Below is a small trained network, with its code and all its weights. Each question gives an input and a target symbol and asks what happens when units are switched off, that is, made to give their printed mean instead of their output.

import numpy as np


def w(rows, s, z=0):
    codes = np.array(rows[::2]) - 128.0
    scale = np.full(codes.shape[1], s)
    scale[-1] = z or s
    return codes * scale


def norm(h):
    return h / np.sqrt((h * h).mean(-1, keepdims=True) + 1e-5)


def f(y):
    return np.maximum(y, 0)


def softmax(a):
    e = np.exp(a - a.max(-1, keepdims=True))
    return e / e.sum(-1, keepdims=True)


def log_softmax(a):
    a = a - a.max(-1, keepdims=True)
    return a - np.log(np.exp(a).sum(-1, keepdims=True))


def net(x, mask):
    ids = ['γδεηλξστφψω'.index(c) for c in x.split()]
    T = len(ids)
    res = E[ids] + P[:T]
    r = norm(res)
    for j in range(2):
        rows = slice(2 * j, 2 * j + 2)
        q, k, v = (r @ M[0][rows].T for M in (Q, K, V))
        z = softmax(np.where(np.tri(T) > 0, q @ k.T / 2**0.5, -1e9)) @ v
        o = O[0][rows]
        res = res + np.where(mask[j], z, o[:, -1]) @ o[:, :-1]
    y = f(norm(res) @ A[0][:, :-1].T + A[0][:, -1])
    res = res + np.where(mask[2:6], y, B[0][:, -1]) @ B[0][:, :-1]
    return log_softmax(norm(res)[-1] @ U[:, :-1].T + U[:, -1])


Q, K, V, O, A, B = {}, {}, {}, {}, {}, {}
E = w([
[57,140,138,198,71,67],'γ',
[191,101,191,203,81,71],'δ',
[175,182,173,97,1,116],'ε',
[64,198,94,165,33,150],'η',
[191,161,130,99,168,115],'λ',
[148,233,191,90,130,208],'ξ',
[123,173,245,189,187,148],'σ',
[172,143,142,202,191,188],'τ',
[174,177,238,88,122,66],'φ',
[200,113,75,150,83,148],'ψ',
[125,188,241,194,52,175],'ω',
],0.021)
P = w([
[199,2,161,113,36,221],'0',
[116,186,127,206,82,97],'1',
[126,192,138,199,90,97],'2',
[122,189,135,205,83,97],'3',
[128,196,135,204,89,106],'4',
[133,195,131,193,90,97],'5',
[141,192,134,191,84,103],'6',
[138,185,156,206,98,109],'7',
[153,186,148,195,87,99],'8',
[148,190,147,197,88,105],'9',
],0.0082)
Q[0] = w([
[87,2,41,5,254,128],'head 1',
[102,208,190,159,152,146],'head 1',
[16,127,79,112,110,111],'head 2',
[52,26,15,19,205,168],'head 2',
],0.0087)
K[0] = w([
[136,248,92,155,204,57],'head 1',
[103,108,168,113,149,134],'head 1',
[132,176,124,178,72,95],'head 2',
[148,221,110,153,203,75],'head 2',
],0.014)
V[0] = w([
[77,191,253,84,201,130],'head 1',
[154,113,159,1,75,64],'head 1',
[206,65,173,67,223,165],'head 2',
[114,74,175,181,134,14],'head 2',
],0.0082)
O[0] = w([
[103,179,246,101,179,144,25],'head 1',
[166,132,130,42,97,77,226],'head 1',
[119,220,51,191,167,21,1],'head 2',
[124,73,170,170,148,33,121],'head 2',
],0.011,0.003)
A[0] = w([
[82,105,159,100,112,112,63],'neuron 1',
[175,88,80,102,241,144,253],'neuron 2',
[94,43,154,92,127,159,206],'neuron 3',
[134,86,9,159,86,129,15],'neuron 4',
],0.015,0.0051)
B[0] = w([
[93,156,123,38,122,119,165],'neuron 1',
[46,192,79,196,9,73,173],'neuron 2',
[28,166,70,102,189,50,254],'neuron 3',
[149,54,185,65,221,162,220],'neuron 4',
],0.012,0.0062)
U = w([
[47,73,124,137,135,69,144],'γ',
[168,73,142,205,83,82,119],'δ',
[178,134,116,101,19,127,41],'ε',
[68,112,85,105,81,213,115],'η',
[105,191,5,97,127,69,136],'λ',
[127,204,110,84,173,182,180],'ξ',
[100,145,177,166,234,147,171],'σ',
[89,142,49,236,138,167,122],'τ',
[156,160,152,55,177,58,113],'φ',
[170,94,63,126,163,151,253],'ψ',
[125,127,182,194,60,185,42],'ω',
],0.012,0.0038)

Each question gives the input, a string of symbols that net reads in full, and the target symbol t.
The units are the heads (2 rows each of Q, K, V and O) and the neurons (one row each of A and B). Each row of codes is followed by its name. A weight is (code - 128) times the scale printed after its matrix; where a second scale follows, it is the last column's (O, A, B and U).
mask holds one flag per unit, heads first, then neurons. A switched-off unit (its flag False) gives its mean, the last column of its rows in O or B, instead of its output. The means were averaged over made-up inputs and are rounded, as every weight is.
A unit's drop is (log p(t) with every unit on - log p(t) with that unit switched off) / (log p(t) with every unit on - log p(t) with every unit switched off).
The circuit of an input: a set's keep is (log p(t) with only the set's units on - log p(t) with every unit switched off) / (log p(t) with every unit on - log p(t) with every unit switched off). Starting from all 6 units, units are removed one at a time, each time the one whose removal leaves the highest keep (on an exact tie, the one counted first), for as long as the keep stays at least 0.8.
circuit, biggest first: the units of the circuit, biggest drop first
most important unit: the unit with the biggest drop
k most important neurons: the k neurons with the biggest drops, biggest first
which heads matter: for each layer, one digit per head in row order, 1 if its drop is at least 0.15 and else 0, layers parted by /
drop of u: that unit's drop, to one decimal
input λ ω η τ ε, target λ: most important unit	head 2
input γ σ η σ λ η ψ φ τ, target γ: circuit, biggest first	head 2; neuron 3
input η σ ξ ψ η η ξ, target η: circuit, biggest first	head 2; head 1
input γ τ ω, target γ: circuit, biggest first	head 2; neuron 3
input τ γ φ σ τ γ λ ω, target τ: circuit, biggest first	head 2; head 1
input φ γ γ, target φ: which heads matter	10
input δ ε η λ σ ψ ω, target δ: circuit, biggest first	head 2; head 1
input δ φ γ λ ω τ, target δ: which heads matter	01
input ψ ψ δ γ φ τ λ λ, target ψ: circuit, biggest first	head 1; neuron 4
input γ τ σ λ δ σ, target γ: 2 most important neurons	neuron 3; neuron 4
input ψ σ γ, target ψ: 3 most important neurons	neuron 4; neuron 3; neuron 2
input ε φ ω ξ φ η σ φ, target ε: circuit, biggest first	neuron 3; neuron 4
input τ δ η δ λ η λ φ τ, target τ: which heads matter	10
input γ ε φ, target γ: which heads matter	11
input σ γ ψ ω γ λ γ δ, target σ: circuit, biggest first	head 1
input γ γ ω δ, target γ: which heads matter	01
input σ ξ γ ψ γ η η η ξ ψ, target ψ: 2 most important neurons	neuron 4; neuron 3
input ξ η η φ γ γ φ ε ψ, target ξ: drop of neuron 1	0.0
input φ γ η λ λ η ξ, target φ: drop of head 1	0.8
input ε η γ ε ω δ ξ γ τ ω, target ε: drop of neuron 4	0.1
input γ δ σ δ γ ξ ε τ ψ, target γ: drop of neuron 3	0.4
input λ σ σ ω η γ ξ γ φ, target λ: most important unit	head 2
